Below are the code and all the weights of a small trained network. Each question names an input and a class and asks about switching units off, where a switched-off unit gives its printed mean instead of its output.

import numpy as np


def w(rows, s, z=0):
    codes = np.array(rows[::2]) - 128.0
    scale = np.full(codes.shape[1], s)
    scale[-1] = z or s
    return codes * scale


def norm(h):
    return h / np.sqrt((h * h).mean(-1, keepdims=True) + 1e-5)


def f(y):
    return y / 2 * (1 + np.tanh(0.7978845608 * (y + 0.044715 * y**3)))


def log_softmax(a):
    a = a - a.max(-1, keepdims=True)
    return a - np.log(np.exp(a).sum(-1, keepdims=True))


def net(x, mask):
    res = np.array(x, float).reshape(1, 7) / 4 @ E
    u = 0
    for l in range(3):
        y = f(norm(res) @ A[l][:, :-1].T + A[l][:, -1])
        res = res + np.where(mask[u : u + 6], y, B[l][:, -1]) @ B[l][:, :-1]
        u += 6
    return log_softmax(norm(res)[-1] @ U[:, :-1].T + U[:, -1])


A, B = {}, {}
E = w([
[214,114,136,60,51,101,228,153,72],'x0',
[217,228,116,207,73,154,124,85,106],'x1',
[64,119,118,231,151,202,94,160,50],'x2',
[190,100,99,93,241,226,147,181,213],'x3',
[166,98,130,130,37,126,81,174,90],'x4',
[151,4,80,147,114,190,201,116,159],'x5',
[138,136,140,67,129,66,173,181,74],'x6',
],0.0037)
A[0] = w([
[155,94,124,17,142,111,232,92,188,42],'L0N1',
[198,71,104,76,95,133,133,139,174,103],'L0N2',
[141,59,80,92,144,120,254,162,88,16],'L0N3',
[67,145,183,152,66,92,75,73,142,87],'L0N4',
[108,144,99,196,103,115,28,108,103,124],'L0N5',
[246,231,100,117,135,159,126,122,197,2],'L0N6',
],0.005,0.0031)
B[0] = w([
[102,142,212,211,62,163,193,124,203,237],'L0N1',
[206,81,95,137,115,147,80,211,179,198],'L0N2',
[74,253,175,149,77,175,56,148,199,212],'L0N3',
[181,192,125,177,188,85,75,97,156,209],'L0N4',
[191,150,174,107,135,69,196,141,231,250],'L0N5',
[79,244,69,60,128,161,91,92,181,178],'L0N6',
],0.0046,0.0021)
A[1] = w([
[74,53,92,111,243,145,92,164,56,91],'L1N1',
[16,63,158,130,103,83,135,61,194,82],'L1N2',
[106,139,124,215,129,130,224,42,92,2],'L1N3',
[175,191,181,123,9,74,155,141,60,73],'L1N4',
[49,125,148,109,255,172,158,208,127,117],'L1N5',
[206,115,154,171,155,134,185,98,183,218],'L1N6',
],0.0047,0.0019)
B[1] = w([
[117,117,36,88,107,216,66,128,48,171],'L1N1',
[177,170,100,37,106,166,139,158,160,180],'L1N2',
[151,44,176,127,95,176,98,191,159,154],'L1N3',
[138,109,143,110,235,70,121,160,13,253],'L1N4',
[26,122,103,102,152,123,70,2,87,213],'L1N5',
[42,119,102,134,63,133,112,166,128,224],'L1N6',
],0.0058,0.0032)
A[2] = w([
[156,128,104,62,117,84,143,182,109,202],'L2N1',
[148,102,107,254,91,191,143,145,131,162],'L2N2',
[67,55,86,113,99,110,88,46,104,88],'L2N3',
[93,194,160,186,133,152,102,57,217,110],'L2N4',
[128,132,176,137,112,79,177,131,9,2],'L2N5',
[152,132,173,154,146,142,102,200,96,90],'L2N6',
],0.0061,0.0018)
B[2] = w([
[183,122,105,196,90,229,162,148,108,190],'L2N1',
[116,42,194,23,54,126,204,191,165,234],'L2N2',
[195,149,82,153,123,159,111,137,93,189],'L2N3',
[88,172,119,31,130,105,154,141,163,254],'L2N4',
[144,57,205,185,113,142,222,2,48,233],'L2N5',
[107,157,64,126,151,122,153,63,130,157],'L2N6',
],0.007,0.0034)
U = w([
[137,165,191,237,180,12,95,84,118,76],'0',
[244,144,76,174,107,165,128,179,100,92],'1',
[134,25,165,90,41,163,188,223,224,177],'2',
[66,239,111,70,165,121,109,115,206,179],'3',
[180,77,202,170,95,110,236,93,11,157],'4',
[150,66,126,193,184,108,120,141,141,1],'5',
[74,62,29,129,191,201,22,120,51,156],'6',
],0.011,0.0059)

Each question gives the input, the list of numbers given to net, and the class t.
The units are the neurons (one row each of A and B). Each row of codes is followed by its name. A weight is (code - 128) times the scale printed after its matrix; where a second scale follows, it is the last column's (A, B and U).
mask holds one flag per neuron, layer by layer. A switched-off neuron (its flag False) gives its mean, the last column of its row in B, instead of its output. The means were averaged over made-up inputs and are rounded, as every weight is.
A unit's drop is (log p(t) with every unit on - log p(t) with that unit switched off) / (log p(t) with every unit on - log p(t) with every unit switched off).
The circuit of an input: a set's keep is (log p(t) with only the set's units on - log p(t) with every unit switched off) / (log p(t) with every unit on - log p(t) with every unit switched off). Starting from the 12 units with the biggest drops (on a tie, the unit counted first), units are removed one at a time, each time the one whose removal leaves the highest keep (on an exact tie, the one counted first), for as long as the keep stays at least 0.8.
units of the circuit, in order: the units of the circuit, biggest drop first
unit that matters most: the unit with the biggest drop
top k neurons: the k neurons with the biggest drops, biggest first
k most important neurons of layer l: the k neurons of layer l with the biggest drops, biggest first
drop of u: that unit's drop, to one decimal
input [-2,-2,6,-7,-6,2,5], class 6: units of the circuit, in order -> [L0N1, L1N1]
input [-3,-1,8,-3,-2,4,-5], class 2: unit that matters most -> L2N2
input [-1,2,-6,-2,0,-7,2], class 0: top 2 neurons -> [L0N4, L2N2]
input [-7,-1,-1,5,-6,3,4], class 6: units of the circuit, in order -> [L1N1, L0N5]
input [-8,-4,-3,-1,3,7,-3], class 6: units of the circuit, in order -> [L0N1, L2N3]
input [-5,-2,-1,-1,-7,-1,4], class 6: units of the circuit, in order -> [L1N1, L0N3, L0N5]
input [-8,-8,4,-6,5,0,-5], class 3: units of the circuit, in order -> [L0N5, L0N4, L2N4]
input [6,8,-3,-4,-6,7,-2], class 2: units of the circuit, in order -> [L2N2, L1N3]
input [-6,3,5,-2,-3,0,0], class 3: 3 most important neurons of layer 0 -> [L0N1, L0N4, L0N2]
input [6,-6,-7,1,7,-4,1], class 4: 2 most important neurons of layer 0 -> [L0N5, L0N6]
input [4,-6,7,-1,4,-2,-4], class 6: top 2 neurons -> [L1N1, L0N1]
input [-1,7,0,0,8,-4,-6], class 3: units of the circuit, in order -> [L0N6, L2N4]
input [1,6,-6,4,7,-2,5], class 1: 2 most important neurons of layer 0 -> [L0N6, L0N2]
input [-6,7,7,-2,-7,-5,-5], class 3: units of the circuit, in order -> [L2N4]
input [-3,7,6,8,0,1,-1], class 2: top 3 neurons -> [L2N2, L1N4, L0N3]
input [2,-1,5,-1,-7,2,0], class 6: drop of L1N5 -> 0.2
input [1,7,-5,8,3,-4,0], class 3: drop of L0N6 -> 2.5
